[ -4.5  -7.2  46.8 -59.2  -3.5  38.3  69.5  13.2  55.2   7.1   9.8  27.3
 -11.4  14.3  57.1  46.7 -42.4] : R
[ 15.3 -13.9 -34.0 -86.3  28.1 -27.0 -33.6 -32.7  -7.2 -52.3 -44.6 -57.7
  62.9 -10.9 -33.5   7.8  14.5] : A
[-24.0  37.0 -21.9  26.8 -32.4  12.1  -8.9 -35.5  80.7  27.2  16.5  -8.7
   5.0 -56.3  34.6  49.0  31.1] : V
[ 22.7 -44.6 -27.8 -24.9 -16.8 -66.4 -56.7  13.4  -4.0 -42.7   0.0 -76.7
  23.6  39.9 -47.3 -14.6  25.5] : C
[ 14.9 -14.5 -33.8 -86.1  27.9 -28.2 -33.2 -31.9  -6.9 -52.2 -44.6 -57.8
  63.1 -11.4 -33.5   8.2  14.3] : B
[  7.5  -9.7 -59.2  47.2  -3.4 -29.8 -19.5 -12.0 -10.2  24.3  19.8  21.6
  31.4  45.1 -30.6 -15.4  10.9] : E
[  8.6  17.9 -52.8  69.9 -23.3   3.6 -13.8 -46.8  30.7  44.3  26.8   3.7
  28.2 -29.5  -7.6  25.0   2.7] : S
[  7.0  -9.9 -59.2  46.8  -3.5 -29.1 -19.4 -11.6 -10.0  24.3  20.1  21.9
  32.1  45.1 -30.8 -14.9  11.4] : H
[ 56.5  -1.0 -35.3  85.1 -25.7  31.6  -3.5 -58.9 -14.7  20.1  32.3 -12.9
  37.8 -67.9 -30.1  48.0 -48.4] : Z
find: [-59.2  46.8  -3.5]	H
size: [ 15.3 -13.9 -34.0 -86.3]	4

[-23.4  30.3  -1.3  10.7 -72.4  -4.9] -> X
[ 60.0  -0.1  19.1  11.8  38.1 -40.3] -> D
[ 19.1  38.1  60.0  11.8  -0.1 -40.3] -> P
size: [60.0 -0.1 19.1 11.8]	4
find: [ 10.7 -72.4]	X
find: [60.0 -0.1 19.1 11.8 38.1]	D
find: [ 30.3  -1.3  10.7 -72.4  -4.9]	X

[ 15.2  -8.4  -0.4  11.0  14.0 -11.8  -7.5  18.1  -8.1   2.4  -1.3   5.0
  -1.6  15.4   0.1  -1.0  17.1   5.2 -18.0   3.8   9.8 -24.0  25.2  14.6
 -14.7  17.6 -23.6  -0.3  -2.8  44.9   4.7   8.1 -21.8   2.9  -3.8 -14.6
   0.8  24.5   1.0 -36.8  -7.5  25.4   3.7  -3.3  -4.5 -24.6  -5.8  -7.1
  12.6  -3.2 -11.1 -22.2 -22.7   9.3  -2.5] = T
[ 21.2  -9.2  -2.9 -11.5  29.0  -2.4 -19.8  21.8   6.8 -63.2 -13.3 -20.1
  32.9   3.4 -10.7  36.6  -5.4  20.4  18.5 -24.4  -5.2 -53.3  73.5   2.7
 -41.3  70.1   3.1  16.3 -33.2  48.4 -80.7  15.1 -38.1   2.6   7.7 -56.0
  38.2   1.8  31.4 -80.8 -16.5  31.5   7.2  71.7  34.6 -31.7  -8.3 -37.3
  10.7   0.6 -51.9 -32.6 -52.8   8.0  -3.6] = N
[ 34.9 -12.5 -19.6 -29.7  19.3 -11.2 -22.0  15.4 -16.7 -40.8 -11.3 -15.8
  32.4  22.7 -16.5  38.2  -1.4  14.6 -16.5  15.3  -6.5 -52.4  58.0  18.2
 -40.1  54.7   1.5  -4.4 -27.7  42.9 -56.1  10.8 -42.9   9.0  -8.7 -37.7
  26.2   5.4  29.3 -73.5 -17.5  33.8  -1.7  61.6  25.8 -26.8  -9.3 -10.9
  13.9 -17.9 -43.8 -54.6 -46.2   8.1  -9.0] = Q
[ 17.8  -8.9  -0.4  10.0  18.2 -12.6  -5.3  20.1  -8.0  -3.5   0.6   6.7
   1.4  18.1  -4.6   0.7  18.6   6.0 -13.0   7.6  13.5 -27.8  31.1  17.9
 -20.1  16.6 -27.8  -3.6  -4.4  49.6   2.8  10.1 -25.0   1.0  -9.3 -16.2
   2.3  30.6   8.0 -39.7  -9.8  29.0   0.9   1.2  -0.6 -22.0 -10.3  -8.5
  12.7  -6.5 -18.2 -29.0 -31.0   9.7   2.6] = Y
[ 34.9 -16.2 -24.5 -29.3  17.5 -17.2 -20.9  13.5 -20.0 -34.0  -7.5 -11.4
  27.5  19.7 -17.5  36.0   1.6   9.8   6.1  -4.0  -4.1 -53.6  51.8  23.2
 -43.9  48.8  -0.7  -5.6 -28.5  42.3 -48.4  10.9 -41.5  11.9  -9.5 -33.6
  23.5   5.9  28.4 -69.4 -17.6  37.0  -6.3  52.1  23.1 -21.2  -8.2  -6.7
  14.4 -20.4 -43.1 -58.5 -48.1   9.3  -6.2] = K
[ 29.3  -7.5  -5.4 -21.7  24.5  -4.0 -23.0  19.2  -4.4 -56.7 -13.5 -21.3
  35.8  14.6 -12.7  39.0  -5.7  20.7  15.3 -16.5  -9.1 -51.0  69.7  10.8
 -37.6  66.5   3.1   6.4 -27.0  45.9 -71.5  10.4 -41.5   3.0  -1.6 -48.0
  32.5   3.6  33.4 -79.8 -18.2  30.6   5.2  69.5  28.9 -30.9  -8.6 -24.8
  12.0  -6.1 -43.7 -42.5 -49.2   6.9  -7.6] = J
[  9.3 -17.9 -13.6   8.7  35.0  -5.8 -18.5  38.5  -1.3 -60.6 -23.3  -9.2
  36.5 -20.6 -34.6  29.2 -10.4  -1.0  22.2 -26.4   6.0 -43.8  78.8  -5.5
 -50.6  62.3  23.6  22.6 -53.5  50.2 -57.7  46.4 -27.2  16.2  46.3 -64.9
  57.8  21.3  20.7 -96.5 -17.9  14.9   9.4  93.0  46.6 -28.5  -0.4 -72.4
  15.1  16.4 -71.3 -21.6 -49.5 -22.3   0.5] = W
[ 30.6  -8.0  -7.2 -24.0  24.2  -4.4 -22.7  17.8  -7.2 -53.7 -13.4 -21.6
  35.5  16.3 -13.0  38.7  -6.1  20.3  13.9 -15.8  -8.9 -50.7  69.2  12.0
 -36.9  64.3   3.8   4.4 -27.0  45.3 -69.9  10.3 -42.7   3.1  -2.7 -46.3
  31.0   4.3  32.5 -79.9 -17.5  30.5   4.6  69.5  28.7 -30.8  -7.8 -22.3
  12.1  -7.6 -43.8 -44.2 -47.9   7.2  -8.8] = M
[ 23.8 -20.0  -7.1  -0.8  22.1 -24.2  -9.7  18.6 -13.2 -20.7   6.3   4.9
   8.2  14.8  -9.7  10.1  13.5   3.5  -2.8  13.8   9.1 -36.3  44.2  28.2
 -32.6  18.5 -21.5  -4.2 -16.9  46.5 -11.4   7.7 -27.5  -1.6 -16.5 -17.0
   3.2  26.5  19.4 -50.6 -19.3  38.9  -8.9  16.0   8.1 -10.8 -12.5 -12.6
  17.1 -17.1 -34.2 -54.0 -49.4   7.5  10.0] = U
[ 28.5 -23.8 -17.2 -11.7  24.1 -25.2 -16.3  12.3 -18.6 -25.8   2.5   1.8
  14.7  10.3 -14.2  18.4   8.9   1.9   0.0  10.3   6.0 -42.7  48.2  30.8
 -39.8  28.6 -12.1  -2.6 -23.6  40.1 -26.4   6.3 -31.5   5.4 -16.9 -19.4
   9.2  17.7  21.9 -60.2 -20.5  43.3 -10.3  28.0  10.4  -7.6  -5.8 -10.6
  17.2 -21.9 -36.0 -62.2 -54.3   9.7   6.4] = L
[  8.0 -17.7 -12.8   8.5  34.3  -6.2 -17.0  38.5  -0.7 -62.5 -22.9  -9.1
  37.3 -20.0 -34.0  30.4 -10.9   0.9  22.4 -25.1   5.4 -42.9  77.4  -6.0
 -49.7  62.4  21.9  23.0 -53.7  51.2 -59.2  45.3 -27.1  15.6  44.8 -66.4
  56.9  21.0  21.9 -96.2 -18.2  16.7  10.5  92.0  45.6 -28.1  -0.9 -70.9
  14.8  16.2 -71.1 -22.2 -48.3 -20.6   0.1] = F
size: [ 34.9 -16.2 -24.5 -29.3  17.5 -17.2 -20.9  13.5 -20.0 -34.0  -7.5 -11.4
  27.5  19.7 -17.5  36.0   1.6   9.8   6.1  -4.0  -4.1 -53.6  51.8  23.2
 -43.9  48.8  -0.7  -5.6 -28.5  42.3 -48.4  10.9 -41.5  11.9]	34
find: [ 15.3 -16.5]	J
size: [ 34.9 -12.5 -19.6]	3
find: [ 17.5 -17.2]	K

[-43.8  49.4 -28.3 -34.6  11.0  59.1  19.2 -38.2 -67.7   7.3 -22.4  20.2
 -27.8  -9.7 -16.5  20.4 -29.2  39.9 -22.7   1.7  36.2 -18.7  -2.1   3.9
 -23.4  -4.6  14.7 -50.5 -16.3   9.8] : zini
[ 48.7 -10.5 -65.8  26.0  36.2  47.8 -13.4 -55.2  66.7  -0.6 -39.4 -15.3
  14.7  -5.1  28.1  -9.9  39.0 -35.0   9.3 -58.3 -29.5 -21.7  15.0 -41.7
 -32.4   7.5 -18.3 -25.9  32.1 -13.6] : naki
[ 21.8 -15.7  43.3 -49.8  21.7  23.0  62.3  14.6 -25.4 -52.4  -7.4  18.2
  -4.5  15.5 -43.4  10.0   9.0  25.9 -42.1  57.3  24.5  15.4  63.0  50.7
  36.5 -51.7  18.0  22.0  39.6  25.5] : doni
[ 23.0 -40.5  36.5  18.3 -10.0 -37.1 -11.7   3.8   9.4 -57.9  33.9 -29.0
  59.2  11.7 -20.0 -21.4 -16.2   3.8  24.1  21.8   5.5 -18.2 -37.2  31.9
  11.2  32.5 -41.9  40.9 -32.0  34.9] : daf
[ 48.7 -10.5  36.2  26.0 -13.4 -55.2 -65.8  47.8  66.7  -0.6 -39.4 -15.3
  14.7  -5.1 -20.0  -9.9  39.0 -35.0   9.3 -58.3 -22.5 -21.7  15.0 -41.7
 -32.4   7.5 -18.3 -25.9  32.1 -16.2] : seva
find: [-10.5  36.2  26.0 -13.4 -55.2 -65.8  47.8]	seva
size: [ 23.0 -40.5  36.5  18.3 -10.0 -37.1 -11.7   3.8   9.4 -57.9  33.9 -29.0
  59.2  11.7 -20.0 -21.4 -16.2   3.8  24.1  21.8   5.5 -18.2 -37.2  31.9
  11.2  32.5]	26
find: [39.6 25.5]	doni
find: [-27.8  -9.7]	zini
find: [-10.0 -37.1 -11.7   3.8   9.4 -57.9]	daf
size: [ 21.8 -15.7  43.3 -49.8  21.7  23.0  62.3  14.6 -25.4 -52.4  -7.4  18.2
  -4.5  15.5 -43.4  10.0   9.0  25.9 -42.1  57.3  24.5  15.4  63.0  50.7
  36.5 -51.7  18.0  22.0  39.6  25.5]	30

[  4.3  31.0   8.9   7.6 -11.7   6.2   0.8 -20.2  11.4 -13.0   2.4 -18.0
   5.2 -12.2  10.0  19.2 -10.8   1.3 -20.5  -6.4 -18.0  -4.6   6.6   5.7
 -34.9   1.4] -> segi
[-70.4   8.3  22.7  -8.8  -9.5 -19.7  -1.4 -12.4   0.1   5.6   4.1   1.7
   3.1  14.2   2.6  42.4  -2.1  -1.6  24.6  -6.9 -20.6 -17.6  31.7 -10.7
  24.1 -15.0] -> Tupi
[ -7.5   3.2   4.7  -2.9 -18.9   1.9  24.0 -22.0  17.5   4.6  10.5  -4.0
   2.1  -1.9 -21.9 -25.9  -5.4   0.9  34.9   3.9 -21.1   5.9  -8.9  -7.3
 -10.2  -1.9] -> sisop
[-20.9  -2.5   5.0   8.8  -3.8   6.7   8.1  -5.9   1.9  20.7   1.5  -4.5
  -3.7  -6.2 -23.5   0.7 -13.1  -4.2 -19.2   0.9  23.7   7.8  -5.0   1.2
  -4.4  -5.8] -> lomif
[-15.1  -2.0  -8.1   8.2  -1.5 -25.9   4.3  30.9  -4.1  10.5  -2.2   0.9
  28.3   0.2  -8.2 -23.3   5.0   0.3   4.7   2.0  18.0  -5.6   1.8  -3.0
  -4.2 -16.0] -> Midon
[  2.2  14.2   2.9   8.0  -2.4 -36.9 -16.4  43.6  -1.1  12.6  -8.9  -1.2
 -15.0  -1.3  11.2  -9.2  -2.7  -0.8   5.3  -5.4  18.4 -17.9   4.2  -5.2
  -5.2  16.6] -> Sosu
[-49.0   0.7 -30.1  10.7   3.3 -13.7  18.9  14.1  -1.9   6.8   4.2   1.7
  -2.5   0.9  -6.8 -18.5   4.0  -1.2 -15.2 -12.0   1.6   1.2   3.6   0.4
   5.9   1.7] -> nez
find: [-21.9 -25.9  -5.4   0.9]	sisop
find: [ 4.3 30.9]	Midon

